M =
[[-0.18  0.04  0.18 -0.64]
 [ 5.81  1.04  0.18 -6.82]
 [-0.64 -1.33  0.30 -2.46]
 [-0.13 -1.33  1.21 -1.57]
 [ 1.47 -1.33 -1.61 -0.95]
 [-0.13 -1.33  0.18 -0.95]
 [ 0.62 -1.33  0.18 -0.11]]
M[-7][0]	-0.18
M[1][3]	-6.82
M[:, -2]	[0.18, 0.18, 0.30, 1.21, -1.61, 0.18, 0.18]
M[-3][-4]	1.47
M[0][-3]	0.04
M[:, 0]	[-0.18, 5.81, -0.64, -0.13, 1.47, -0.13, 0.62]
M[-1][3]	-0.11
M[:, -1]	[-0.64, -6.82, -2.46, -1.57, -0.95, -0.95, -0.11]
M[3][2]	1.21
M[:, 1]	[0.04, 1.04, -1.33, -1.33, -1.33, -1.33, -1.33]
M[-2][2]	0.18
M[3][3]	-1.57
M[2]	[-0.64, -1.33, 0.30, -2.46]
M[5][0]	-0.13
M[-6][-2]	0.18
M[3]	[-0.13, -1.33, 1.21, -1.57]
M[-5][-1]	-2.46
M[-2][3]	-0.95
M[-3]	[1.47, -1.33, -1.61, -0.95]
M[1][0]	5.81
M[-2][-3]	-1.33

m =
array([ 106.012,  -17.818,   46.107,  140.251,    3.821,  -43.881,
       -141.293,  -14.007,  -10.272,  -84.696])
m[0] -> 106.012
m[4] -> 3.821
m[6] -> -141.293
m[2] -> 46.107
m[5] -> -43.881
m[8] -> -10.272

A =
[[184 240 377 350 676 171 649 137 711 184 209 795]
 [300 323 377 392 594 247 562 194 628 243 307 674]
 [372 412 401 577 352 395 272 446 258 417 371 192]
 [626 505 447 273 489 616 488 511 597 563 488 650]
 [436 379 397 281 587 401 564 332 681 383 400 770]]
Indices start at 0.
(0, 0) => 184
(3, 1) => 505
(0, 7) => 137
(4, 0) => 436
(1, 5) => 247
(0, 10) => 209
(4, 11) => 770
(0, 5) => 171
(2, 10) => 371
(0, 11) => 795
(4, 7) => 332
(2, 4) => 352
(1, 0) => 300
(1, 11) => 674
(3, 8) => 597
(1, 9) => 243
(4, 5) => 401
(1, 2) => 377
(1, 7) => 194
(4, 4) => 587

data =
[[ 4.75  2.75  4.00  3.08  3.13  4.94  2.67  3.02 -2.36  4.50  2.36 -2.45
   2.36  2.81]
 [ 3.64  2.82  3.09  2.56  3.17  3.69  2.25  3.18 -1.89  3.46  1.90 -2.00
   2.66  3.11]
 [-2.98  4.84 -2.24 -2.06  4.41 -2.86 -1.79  4.90  0.83 -2.52 -1.52  0.75
   5.06  5.54]
 [ 2.97 -3.41  2.33  1.98 -3.40  2.83  1.88 -3.68  1.81  2.50  1.69  2.24
  -3.70 -3.88]
 [ 4.27 -3.08  3.20  2.65 -3.02  4.17  2.49 -3.20  1.19  3.64  1.97  1.55
  -3.38 -3.58]]
Indices start at 0.
row 0 col 0 -> 4.75
row 3 col 11 -> 2.24
row 1 col 7 -> 3.18
row 3 col 9 -> 2.50
row 2 col 7 -> 4.90
row 2 col 11 -> 0.75
row 4 col 1 -> -3.08
row 0 col 2 -> 4.00
row 1 col 11 -> -2.00
row 1 col 0 -> 3.64
row 0 col 10 -> 2.36
row 0 col 5 -> 4.94
row 3 col 3 -> 1.98
row 3 col 6 -> 1.88
row 2 col 9 -> -2.52
row 1 col 10 -> 1.90
row 4 col 10 -> 1.97
row 2 col 13 -> 5.54
row 4 col 6 -> 2.49
row 3 col 13 -> -3.88
row 1 col 9 -> 3.46
row 3 col 12 -> -3.70
row 1 col 1 -> 2.82
row 0 col 12 -> 2.36
row 4 col 0 -> 4.27
row 3 col 0 -> 2.97
row 4 col 12 -> -3.38
row 0 col 4 -> 3.13
row 0 col 11 -> -2.45
row 4 col 8 -> 1.19
row 0 col 6 -> 2.67
row 3 col 1 -> -3.41

x =
5	8	1	2	5	6	8	6	7	5
5	5	4	5	4	6	4	3	5	7
2	4	4	4	6	2	5	5	2	6
5	7	3	6	5	4	5	3	5	4
7	7	4	2	4	3	5	5	5	2
4	6	3	3	3	5	5	3	5	5
4	5	5	4	5	3	6	7	4	4
4	5	4	6	4	5	7	3	5	5
5	3	6	2	4	5	2	7	4	5
7	3	7	5	3	4	2	6	2	2
6	4	5	3	4	7	5	6	6	5
5	7	1	4	3	7	7	3	7	7
Rows and columns are counted from 0.
(0, 0)	5
(2, 1)	4
(2, 4)	6
(9, 3)	5
(11, 4)	3
(5, 9)	5
(1, 2)	4
(7, 7)	3
(1, 1)	5
(10, 2)	5
(1, 6)	4
(1, 0)	5
(3, 8)	5
(10, 9)	5
(8, 9)	5
(0, 5)	6
(1, 3)	5
(7, 6)	7
(8, 3)	2
(1, 4)	4
(10, 8)	6
(4, 3)	2
(5, 5)	5
(0, 9)	5
(6, 1)	5
(9, 4)	3
(4, 0)	7
(8, 1)	3
(2, 6)	5
(9, 2)	7
(4, 6)	5
(2, 2)	4
(3, 5)	4
(6, 2)	5

X =
array([ 7.43, -6.22, -1.57, -0.09, -0.07,  4.69, -4.38,  5.56, -2.53,
        2.10,  4.36,  1.97])
X[0] = 7.43
X[6] = -4.38
X[11] = 1.97
X[10] = 4.36
X[2] = -1.57
X[9] = 2.10
X[5] = 4.69

arr =
[-4.49  2.47  1.01 -3.23  1.24 -3.11 -6.63 -1.09 -1.58  2.38 -2.67 -5.35
  1.78  4.66 -0.05  1.59]
arr[-16] -> -4.49
arr[-13] -> -3.23
arr[-4] -> 1.78
arr[-6] -> -2.67
arr[-11] -> -3.11
arr[-1] -> 1.59
arr[2] -> 1.01
arr[-7] -> 2.38
arr[-3] -> 4.66
arr[-8] -> -1.58

W =
[[ 3.84 -0.18  0.11  4.95 -1.03]
 [ 4.56 -7.16 -1.28 -6.54  1.13]]
W[0,-5]: 3.84
W[-1,-3]: -1.28
W[0,-4]: -0.18
W[-1]: [4.56, -7.16, -1.28, -6.54, 1.13]
W[:, -1]: [-1.03, 1.13]
W[-1,-2]: -6.54
W[1,0]: 4.56

a =
[[-1.48  1.26 -4.47  0.17  0.84 -0.43  4.36 -4.41  2.17 -1.61  0.63  1.66
  -0.71 -2.92  0.03]
 [ 3.24 -0.22 -2.64 -1.71  0.40  4.30 -3.31  4.21 -4.60 -2.93  0.28  3.44
  -1.97  1.90 -1.99]
 [ 0.95 -0.29 -2.23 -3.13  4.62  3.52  1.83  2.32  3.89  0.23 -5.43 -1.06
  -4.93  0.10  5.10]]
a[0, 0]	-1.48
a[1, 2]	-2.64
a[1, 14]	-1.99
a[0]	[-1.48, 1.26, -4.47, 0.17, 0.84, -0.43, 4.36, -4.41, 2.17, -1.61, 0.63, 1.66, -0.71, -2.92, 0.03]
a[1, 3]	-1.71
a[1, 10]	0.28
a[1, 5]	4.30
a[1, 1]	-0.22
a[1, 9]	-2.93
a[2, 0]	0.95
a[:, 13]	[-2.92, 1.90, 0.10]
a[2, 11]	-1.06
a[0, 7]	-4.41
a[0, 2]	-4.47
a[:, 8]	[2.17, -4.60, 3.89]
a[1, 8]	-4.60
a[0, 8]	2.17
a[2, 7]	2.32
a[0, 14]	0.03
a[2, 3]	-3.13
a[2, 6]	1.83
a[1, 6]	-3.31
a[2, 9]	0.23
a[0, 11]	1.66
a[0, 6]	4.36
a[0, 3]	0.17
a[:, 4]	[0.84, 0.40, 4.62]
a[1]	[3.24, -0.22, -2.64, -1.71, 0.40, 4.30, -3.31, 4.21, -4.60, -2.93, 0.28, 3.44, -1.97, 1.90, -1.99]
a[1, 12]	-1.97
a[1, 13]	1.90

grid = -1.21   0.26   0.81  -0.75   1.25  -0.36  -1.59  -1.11  -0.45   1.09   1.73
grid[-11]: -1.21
grid[-8]: -0.75
grid[-6]: -0.36
grid[2]: 0.81
grid[-5]: -1.59

B =  3.41  -0.33  -2.80  -2.64   3.36   5.33   1.26   3.15
B[0] -> 3.41
B[7] -> 3.15
B[4] -> 3.36
B[5] -> 5.33
